Each row has a name. Each piece below is followed by the name of the row it came from, unless a question asks for something else. Each question is about the rows just above it. Places in a row count from 0.

[168  65 168 151  78 132 136 157  30 139 134 164 136 108  78 145 139  61
 156 135 137 130 168 129 134 141 138 106 143 127 109 157 168 158 104 163
 106  39 100 150 119 158 116 146  80] -> N
[107 156 156 119 119 121 121 102  96 175  79 171 115 161  97 121 115 127
  93  76  70 121 134 131 116 132 107  93 154 119  98 148 113 105 125 171
 150  99 101 111 123 115 103 122 161] -> R
[160  62 183 179 144 179 131 127 120 113 108 135 123 102 158 124 122  61
 119 123 118 116 227 121 126 123 120 144 115 132 102 118 100 100 138 121
 100  78 153 123 115 116 128 102 113] -> V
[160  62 183 179 144 179 131 127 120 113 108 135 123 102 158 124 122  61
 119 123 118 116 227 121 126 123 120 144 115 103 117 131 119 129 109 156
 103 174 120 122 110 194  87 121 116] -> A
[150 140 153 162 129 147 128  97 134 124  93 102 129 129 131 112 114 127
 121 107  91 127 185 125  94 138 107 142  99 101 152 100  80  85 145 121
 124 137 141 104 131 169 102 110 136] -> M
[179 144 179 132 127 120 113 108 135 123 108 135 123 102 158 124 122  61
 119 123 118 116 227 121 160 138 120  94 177 114  71 185 152 161  95 199
 115 118 112 143 121 102 107 111 115] -> U
find: [160  62 183 179 144 179 131 127 120 113 108 135 123 102 158 124 122  61
 119 123 118 116 227 121 126 123 120 144 115 103 117 131 119 129 109 156
 103 174 120 122 110 194  87 121 116]	A
tags:
[93] -> K_512
[132] -> K_963
[94] -> K_49
[119] -> K_737
[124] -> K_750
[123] -> K_699
The tag of R, keyed by place 18:	K_512

[ 99  43 187 174]  X
[ 37 214 177  92]  C
[181 201 126  43]  Q
[192 208 109 202]  G
[ 86 175 110  87]  D
[157  63 103  59]  J
[212 175 110 207]  Z
[ 67 125 219 205]  H
[134 112 196  91]  L
[179  94 123 115]  E
Does one of the named rows hold [214 177  92] side by side, in this order?	yes
The row with [125 219] is	H
The row with [ 86 175 110  87] is	D
tags:
[208] -> K_498
[91] -> K_159
[92] -> K_387
[207] -> K_836
[175] -> K_510
The tag of Z, keyed by place 3:	K_836
[212 175 110 207] is in which row?	Z

[ 83 136  96 162]  S
[145 107  85  90]  T
[ 85 221 145  51]  B
[145 221 220  90]  P
[135  96 145 101]  F
[108 130 131 164]  Y
Row and place where [ 85 221] starts:	B, 0
The row with [136  96] is	S
find: [145 221 220]	P
P without one entry, shuffled: [145  90 220]. Gone:	[221]
tags:
[131] -> K_77
[145] -> K_51
[130] -> K_855
[132] -> K_524
Join Y by its entry at place 2:	K_77
The row with [145 221] is	P

[132 102 144 136] : sirof
[128 127 129 144] : runa
[147 129 132 105] : Delam
[128 127 115 126] : Muk
[128 127 115 122] : dogo
[206 130 117 133] : Vurin
[130 129 132 105] : zako
find: [130 129 132 105]	zako
Which row holds [128 127 115 122]?	dogo
key -> tag
[105] -> K_283
[130] -> K_19
[206] -> K_405
Look up the entry of zako at place 0 in the table:	K_19

[148 163 118 125 170 154] -> Teno
[168  90  85 158 122 113] -> luref
[148 176 118 125 170 154] -> zano
[ 68  76 150  95 179  48] -> tubak
[ 68  76 150  92 164 135] -> dop
Does one of the named rows hold [ 85 159] side by side, in this order?	no
Which row holds [ 76 150  92 164 135]?	dop
tags:
[179] -> K_569
[170] -> K_574
[171] -> K_996
[122] -> K_913
[163] -> K_277
[164] -> K_199
[135] -> K_776
[134] -> K_594
The tag of dop, keyed by place 4:	K_199
Which entry of zano is missing from [154 176 148 170 118]?	[125]
Where do [148 163 118 125 170] appear?	Teno

[117  83 136 129  84 121 193  84 151 132 121 143 143 173 159 159 158 152
 152 126 113 179 145  94 127 167  49  98 139 124 111  83 170  62 128 145
 118  65]  sapa
[102 138 129 141 114 109 153  97 109 112  73 132 126 152  96 127 155 132
 145 128 139 121 142 127 117 154 112 119 155 143 141 105  97 100 100 121
 123 177]  mano
[ 93 141 122 114 115 179 123 137 113 164  54 111 131 129 116  87 132 127
 104 129 114 115 125 114 144 151 142 122 146 133 121 147 185  75  93 107
 130 113]  Balo
[130 167 131 107 117 120 134 109 115 164 135 122  85 165 120 120  99 124
 151 135 117 140 117 127  89 121  67 123  79 101 131 143 152 137 106 109
  71 174]  Livak
[114 157 133 138  64 111 153  77 140 133 132 108 117 108 149 129 157 137
 201 130  95 127 143 150  92 124 149  81  87  98 131  92 110  80 126 117
 149 152]  ledol
Livak without one entry, shuffled: [109  71 117 115 167 135 131 174 124  67 122 101  85 117 120  79 121 137
 123 131 120 120 140 127 106  89 109 143  99 151 165 152 107 117 164 130
 135]. Gone:	[134]
Where do [ 79 101 131] appear?	Livak
Shuffled Livak with one entry gone: [140 131  79 122  71 137 135 174 123  67 101 121 120 152 120 109 167 143
  85 127 107 120 165 135 130 117 117 134 115 151 117 131 124  99 164 109
 106], missing	[89]

[131 152 123 160] : rosos
[118 129 142  47] : resi
[127 148 185  67] : Kazus
[148 185  66 134] : vana
[148 185  67] is in which row?	Kazus
Does one of the named rows hold [ 47 142] side by side, in this order?	no
Row and place where [127 148 185] starts:	Kazus, 0
Which row holds [185  67]?	Kazus

[169  84 139 152  83 134 104 125 154 150  95 148 111 119  80  65 151 131
 131  90 104 125 159 133 151 123  87  95 141 122 131 126 103 172 119 121
 145 164 159] -> lapup
[188 142  64 132  87 136 104 112 154 150  95 148 111 119  80  65 151 131
 131  90 104 125 159 133 135 123  87 187 141 122 131 126 103 172 119 121
 145 164 159] -> ded
[165 112 124 117 116 137 111 153 101 145 156  93 179 166 193 143  64 152
 113 179 148 140 124 137 187 169  84 139 152  83 134 105 125 154 141 135
 113 142 116] -> bug
[188 142  64 132  87 136 104 112 154 150  95 148 111 119  80  65 151 104
 131  90 131 159 125 133 135 134 156 180  97 113  84 147 132 144 120 106
 174 165 134] -> vin
[209 112 134 160 163 164  92  88 147 105  68 146 148 182 101 115 165  91
 143 113  90 119 119 136 130  92 173  94 126 154  94 137 111 125 114 125
 145 129 111] -> Mivi
[165 112 124 117 116 137 111 153 101 145 156  93 179 166 193 143  64 152
 113 179 148 140 124 137 187 169  84 139 114 114 138 137 168  99  86 132
 120 176 133] -> bovel
The row with [188 142  64 132  87 136 104 112 154 150  95 148 111 119  80  65 151 131
 131  90 104 125 159 133 135 123  87 187 141 122 131 126 103 172 119 121
 145 164 159] is	ded
key -> tag
[154] -> K_606
[166] -> K_618
[119] -> K_267
Join vin by its entry at place 13:	K_267
Where do [169  84 139 152  83 134 105 125] appear?	bug
find: [165 112 124 117 116 137 111 153 101 145 156  93 179 166 193 143  64 152
 113 179 148 140 124 137 187 169  84 139 114 114 138 137 168  99  86 132
 120 176 133]	bovel

[211 211  90  67] : defi
[130 130 162 132] : nak
[130 130 127 132] : buve
Where does [211 211] start? Give its row and place.	defi, 0
Among the named rows, does one hold [ 90 211 211] next to each other, in this order?	no
[162 132] begins in row and place	nak, 2

[ 91  50 168 197  48] = mugef
[168 116 176 181 113] = Kuzod
[196 197  79 182  61] = vig
[163 100 175  55 131] = vori
[155 158 199 164 155] = rab
[173 146 178 129 102] = lezin
[ 92 197  93 146 140] = giluz
[162  91  52 168 197] = sen
[ 80 154 108 192 136] = rem
Where does [ 91  52 168 197] start? Give its row and place.	sen, 1
Among the named rows, does one hold [ 91  50 168 197  48] next to each other, in this order?	yes
giluz without one entry, shuffled: [ 93 140 197 146]. Gone:	[92]
Is [168 116 176 181 113] printed in one of the named rows, side by side and in this order?	yes
Table of tags by key:
[115] -> K_502
[145] -> K_452
[116] -> K_753
[178] -> K_958
[146] -> K_413
[177] -> K_59
The tag of lezin, keyed by place 1:	K_413
Which row holds [163 100 175  55 131]?	vori
The row with [ 80 154 108 192 136] is	rem

[147 138 140 133  78 124 148  65  87 118]  naguf
[110 124 121  91 123 168 152  93 107 122]  Rirog
[140 108 121 180  90  80 144 102  89  58]  bomo
[121 118 106  58 127  52 183 107 136 175]  Zati
[115  64 118 118  89 103  36 154 106 192]  Zal
[119 125 128 127 171 109  86 130 166 175]  todap
[132 129 136 147 138 139 133  78 124 148]  sadu
[ 96 169 131 116  57 106 154 104 140 150]  mukop
[138 113 139 104  57 184 103 124 164  57]  Tikud
[ 74 149 121 116 168 151 118 134 109 120]  bego
[130 124 121  91 123 168 152  93 107 122]  Lut
[132 129 136 147 138 139 162 179 112 166]  Bezib
[147 138 139 133  78 124 148] begins in row and place	sadu, 3
[ 52 183] is in which row?	Zati
find: [140 133]	naguf
Table of tags by key:
[96] -> K_856
[132] -> K_820
[140] -> K_98
[95] -> K_944
[149] -> K_214
[150] -> K_785
[97] -> K_898
Look up the entry of mukop at place 0 in the table:	K_856
find: [ 96 169 131 116  57 106 154 104 140 150]	mukop
Which row holds [147 138 139 133  78 124 148]?	sadu
Row and place where [109  86] starts:	todap, 5

[131 156 120 135 113 148 112 122 139 147 115 142] = puni
[111 188 106 137 136  98 138 123 101 181  76 113] = bek
[139 127 131 121 118 119 122 143 136 131 145 122] = sugu
[130 110 131 115 170 156 159 146 133  95 144 108] = Dek
[128 141 120 133 129 145 114  96 148 136 143 137] = Nete
[111 188 106 137 136  98 138 123 154 181  76 113] = vutom
[124 103 145 132 139 145 146 134  80 124 117 132] = Kopab
[127  97 132 130 134 128 160 143  86 114 100 142] = govev
[125 119 128 127 133 122 153 136 121 139 111 123] = poko
[134 135 120 129 114 127 122 136 139 136 118 139] = Lapo
[129 129 131 129 136 129 129 136 121 116 123 125] = tudi
[128 141 120 133 129 145 114 127 159 119 153 121] = Fipi
key -> tag
[126] -> K_375
[100] -> K_693
[143] -> K_389
[134] -> K_80
[125] -> K_933
[142] -> K_391
Join govev by its entry at place 11:	K_391
Shuffled sugu with one entry gone: [143 131 118 136 145 122 139 122 131 127 121], missing	[119]
find: [111 188 106 137 136  98 138 123 101 181  76 113]	bek

[147 135 131  93 119 107  78 118 114] : vapon
[152  71 189 136 205 145 164 143 156] : puz
[106  68 139 166 152 119  83 156 161] : sil
Is [ 78 107 119  93 131] printed in one of the named rows, side by side and in this order?	no
Where does [106  68 139 166] start? Give its row and place.	sil, 0
Where does [ 68 139 166 152 119  83 156] start? Give its row and place.	sil, 1
Among the named rows, does one hold [152 119  82] next to each other, in this order?	no

[214 114 114 183 131 145 118 133 183 115 104 133 117 158  66 125 109  63
  62  81 144  61 105 120 154 119 147  98 130] -> zene
[142 122  96 157  80  90 103 106 138 121 118 102 119 124 116 141 112 110
 106 100 134 121 128 168 118 105 109 140 118] -> Duti
[178 133 122 175 163 163 138 146 159 120 112 149 133 135  79 143  86  75
  95 104 133  56 105 133 180 128  91 118 143] -> reril
[ 57 144 126 141 128 122 157 107 114 125 136  95 148 108 130 173 136 143
 177 150 128 138  70  42  94 143 120 166 145] -> fumev
[214 114 114 183 131 145 118 133 183 115 104 133 117 158  66 125 109  63
  62  81 144  61 105 213 187 106  98 143 124] -> Sovir
[214 114 114 183 131 145 118 133 183 115 104 133 117 158  66 125 109  63
  62  81 144  61 105 120 127 151 135 153 105] -> dube
Shuffled Duti with one entry gone: [142 110 103 106 141 157 140 118 116  80 119 106 124 105 102 128 118 122
  96 112 121 168 134 118 138 109  90 121], missing	[100]
tags:
[115] -> K_809
[125] -> K_95
[138] -> K_906
[126] -> K_130
[124] -> K_312
The tag of fumev, keyed by place 9:	K_95
Among the named rows, does one hold [118 133 183] next to each other, in this order?	yes

[149 149  93 153  95 163 159 102 135 172 113  98 131  78 103 165 142 152
 133 144 151 112 145 129 186 153 175 114 108 143  85 162 112 133 131 146
 104 125 168  67 160 101 203] -> kogeb
[173 131  94 120 101 169 147 130 159 128 106 104 134  78 132 167 121 136
 157 138 115 105 165 120 151 146 161 104 110 155 117 126 121 102 144 146
  91  88 166  84 124 132 165] -> fet
[155 106 139 174 106  54 150 172  75  86 158 152 150  74 150 144 129 142
 153 121  98 181 195 149 154  81 124  93 127  62 142 139 164 107 111 194
 113  91 123  55 117 194 162] -> lonat
[145 119 151 146 149 123 133  94 170 128 118 159 159 123 146  77 163 124
 123 111  79 130 131 139 110 107 124  69 142 110 142 127 182 106 130 146
 102 158 192 138 148 107 116] -> demig
[114 104 150  94 176 113 109 146 138 136 152 144 149 162 126 111  84 141
 152  99 132 152  95  88 141 164 107 136  93 144  68 143 119 118 110 101
 143 109 148 139 129 153 112] -> roku
[157 142 143 133 134 114 153 161  82 123 170 123 149 125 146 132 132 129
 157 145  92 147 196 159 143  70 134 106 159 100 122 158 173 100 115 170
 129 137 125  81 122 162 128] -> gur
[166 136  94 130  97 167 150 121 152 141 109 101 132  78 123 166 128 141
 150 139 127 107 159 123 161 150 165 106 110 152 108 137 118 114 140 147
  94  99 166  80 135 122 178] -> kemez
[144 109 164 138 161 124 122  67 154 140 120 171 178 124 145  98 168 113
 138 108  80 121 116 136 115 115 131  72 142 113 146 128 193 113 143 156
 102 157 207 150 144 115 117] -> kopep
[157 142 143 133 134 114 153 161  82 123 170 123 148 125 146 132 132 129
 157 145  92 147 196 159 143  70 134 106 159 100 122 158 173 100 115 170
 129 137 125  81 122 162 128] -> Gimuk
[146 152  92 157 127 162 160  97 132 177 114  98 130  77 100 165 144 154
 128 144 155 112 142 130 190 155 177 115 106 142  80 165 111 135 130 147
 105 131 169  65 163  96 208] -> Vuseb
[135 160  93 171  91 161 167  85 122 196 118  96 129  77  90 163 152 162
 118 146 170 115 134 133 206 159 183 120 104 137  66 182 107 148 123 147
 110 148 168  59 180  83 224] -> dobi
Where do [165 142 152 133 144 151] appear?	kogeb
Vuseb without one entry, shuffled: [132 130 114 115 157 169 142  92 130  96 111 208 142 127 162 112 144 144
 106 130 165 105 131 152  65 155 100 146 165  98 160 177  77 177 155 190
 163 147  80 135 154  97]. Gone:	[128]
Is [159 196 147  92 145] printed in one of the named rows, side by side and in this order?	no
tags:
[95] -> K_486
[145] -> K_246
[144] -> K_52
[135] -> K_168
[196] -> K_546
[110] -> K_633
[166] -> K_443
[165] -> K_920
[134] -> K_21
The tag of fet, keyed by place 22:	K_920
The row with [157 142 143 133 134 114 153 161  82 123 170 123 148 125 146 132 132 129
 157 145  92 147 196 159 143  70 134 106 159 100 122 158 173 100 115 170
 129 137 125  81 122 162 128] is	Gimuk
find: [173 131  94 120 101 169 147 130 159 128 106 104 134  78 132 167 121 136
 157 138 115 105 165 120 151 146 161 104 110 155 117 126 121 102 144 146
  91  88 166  84 124 132 165]	fet

[111 110 123 116 109 142  79 166 123]  gepop
[121 116 109 142 123 116 108 142 108]  Nomo
[120 112 124 171 117 112 146 123 136]  lon
Where does [109 142 123 116 108 142] start? Give its row and place.	Nomo, 2
[123 116 109 142] is in which row?	gepop
Which entry of gepop is missing from [123 116 111 142 166  79 123 110]?	[109]
find: [142 123 116 108]	Nomo
Table of tags by key:
[136] -> K_209
[124] -> K_473
[109] -> K_947
[146] -> K_725
The tag of lon, keyed by place 2:	K_473
find: [110 123 116 109]	gepop
find: [111 110 123 116 109 142  79 166 123]	gepop

[102 134 133 119 126 138] = gored
[ 64 164 214 131  90 161] = pofo
[119 134  92 102 107 160] = dobo
[102 134 107 119  92 151] = dodi
gored without one entry, shuffled: [126 119 138 133 102]. Gone:	[134]
Where does [102 134 107 119  92] start? Give its row and place.	dodi, 0

[ 71  69 155 112 157  44  43 170 202  90 118 196 126 201] = Zek
[138 199 109 168 209 156 187  58 206 128 159 150 212 148] = fika
[210  42 115 186 130 117  49 106 131 155 137 181 173 185] = Futo
[162  53 130 186 115  95 199 155 116 142  95 207 168  88] = gazo
[ 89  92 172  77 203 142  82  54 188 166  63 132 196 135] = Rugi
[ 69 111 201 197 180  69 121 105  57  56 118 162 124 105] = zave
[177 185 155 191 127  88 202 207 108 130 147 145 134  69] = sis
[161 163 192 209 192 183 206 213  51  93 202 168  96 188] = fugag
[ 82 127  59 208  42 132  43 184 177 198  58  51 191 159] = kedo
[140 167  88 108  99  46 146 173 154 211 144 131  58 160] = ror
[ 54 121 174 185 110  64 113  56  83  53 123 210 158 153] = vik
Does one of the named rows hold [123 209 158] side by side, in this order?	no
Row and place where [ 42 115 186 130] starts:	Futo, 1
Is [ 43 185] printed in one of the named rows, side by side and in this order?	no
[177 185 155 191 127  88 202 207 108 130 147 145] begins in row and place	sis, 0
tags:
[210] -> K_736
[181] -> K_104
[182] -> K_799
[136] -> K_547
[168] -> K_44
[137] -> K_320
The tag of Futo, keyed by place 11:	K_104
find: [208  42]	kedo

[ 71 134 122 177  67 136 146 100 182 138 116 146 120 139  96 172  82 144
 190 159  37 126 139 146  91 198 110 131 121 169  93 128 121 130  86 135]  Ligu
[ 91 122 150 184 108 174 121  87 118  93 143  73 101 144 153 113 131 125
 187  58 102 127 161 168 160 175 153 125 124 154 101 117 129 134  43 126]  mumaz
[ 90 131 122 112 108 149 144  72 170 150 111 161 115 126 167 120 178 160
 178 175 140 129 150 157 101 217 103 131 131 157 122 119 113 123 105 146]  rirok
[100 123 122  66 132  81 137 115 144 122 122 167 163 132  83 188 102 168
 159 144 104 127 108 100  77 178 112 125 183  72 154 124 111 124 168 150]  vadaf
[ 95 127 128 157 143 171 110  24 190 102 129  78 110 146 143 208  92  79
 163  63 159 128 163 195 144 191 117 131 160 198  95 117 115 129  75 132]  ketos
[118 123 126 119 170 179 126 103 179 166 124 152  86 125  58 204 112 128
  90 227 117 130 151 186 104 133 164 122 149 154 118 114 126 127  86 124]  bikad
[191 143 122  41 191  96 136 116  47 151 163 110 122  83 167 120 178 139
  83 104 215 130 123 113 107  92 159 134 195  97 137 127 150 122 160 157]  batu
[171 124 132 164  97 156 138 121 100 140 137 191 165 134  81 153 171 139
 112 154  96 126 158 168  89  86 105 121  52 183 102 139 157 126  76  70]  Rupop
[197 136 124 124 165 173  73  93  87  73 101 143 153 118 144 138 138  70
  59  96 119 128 160 175 116  53 174 118 116 155  97 113 133 119  65 123]  Vob
[ 80 129 114 107  78  86 160 118 156 139 124 172 171 129  76 192  86 169
 164 144 101 129  96  83  81 193 100 131 182  97 153 117 120 136 155 149]  mon
Row and place where [192  86 169 164] starts:	mon, 15
Shuffled bikad with one entry gone: [186 126 179 170 124 128 119 179 204 227 103 152 130 164 125  90 117 118
  58 124  86 133 127 151 123 166 126 154 122  86 112 149 126 104 118], missing	[114]
Shuffled batu with one entry gone: [163 122 139  83 137 178  41 110 127 191 136 215 167 151  96 191 157 195
  92 116 143 122 113  97 104 123 134 130 159 122 107 120  47  83 160], missing	[150]
key -> tag
[81] -> K_379
[96] -> K_2
[71] -> K_730
[97] -> K_167
Join Ligu by its entry at place 14:	K_2
find: [ 87 118  93 143  73 101 144 153]	mumaz
Which row holds [191 143 122  41 191  96 136 116  47 151 163 110 122  83 167 120 178 139
  83 104 215 130 123 113 107  92 159 134 195  97 137 127 150 122 160 157]?	batu
Among the named rows, does one hold [168  89  86 105 121] next to each other, in this order?	yes

[185 157  42 221 113 191] -> Bidi
[ 82 135 173 128 134 143] -> fel
[130 169  65 206  64 131] -> Notog
[173 153 167 138 151 137] -> baviv
[129 115 200  94 183  98] -> Tidor
tags:
[183] -> K_597
[135] -> K_265
[113] -> K_338
[134] -> K_451
[151] -> K_839
The tag of fel, keyed by place 4:	K_451
Notog without one entry, shuffled: [169  64 131 206  65]. Gone:	[130]
baviv without one entry, shuffled: [153 173 151 138 167]. Gone:	[137]
Shuffled Tidor with one entry gone: [129 200  98  94 183], missing	[115]
The row with [ 82 135 173 128 134 143] is	fel
Does one of the named rows hold [167 138 151] side by side, in this order?	yes

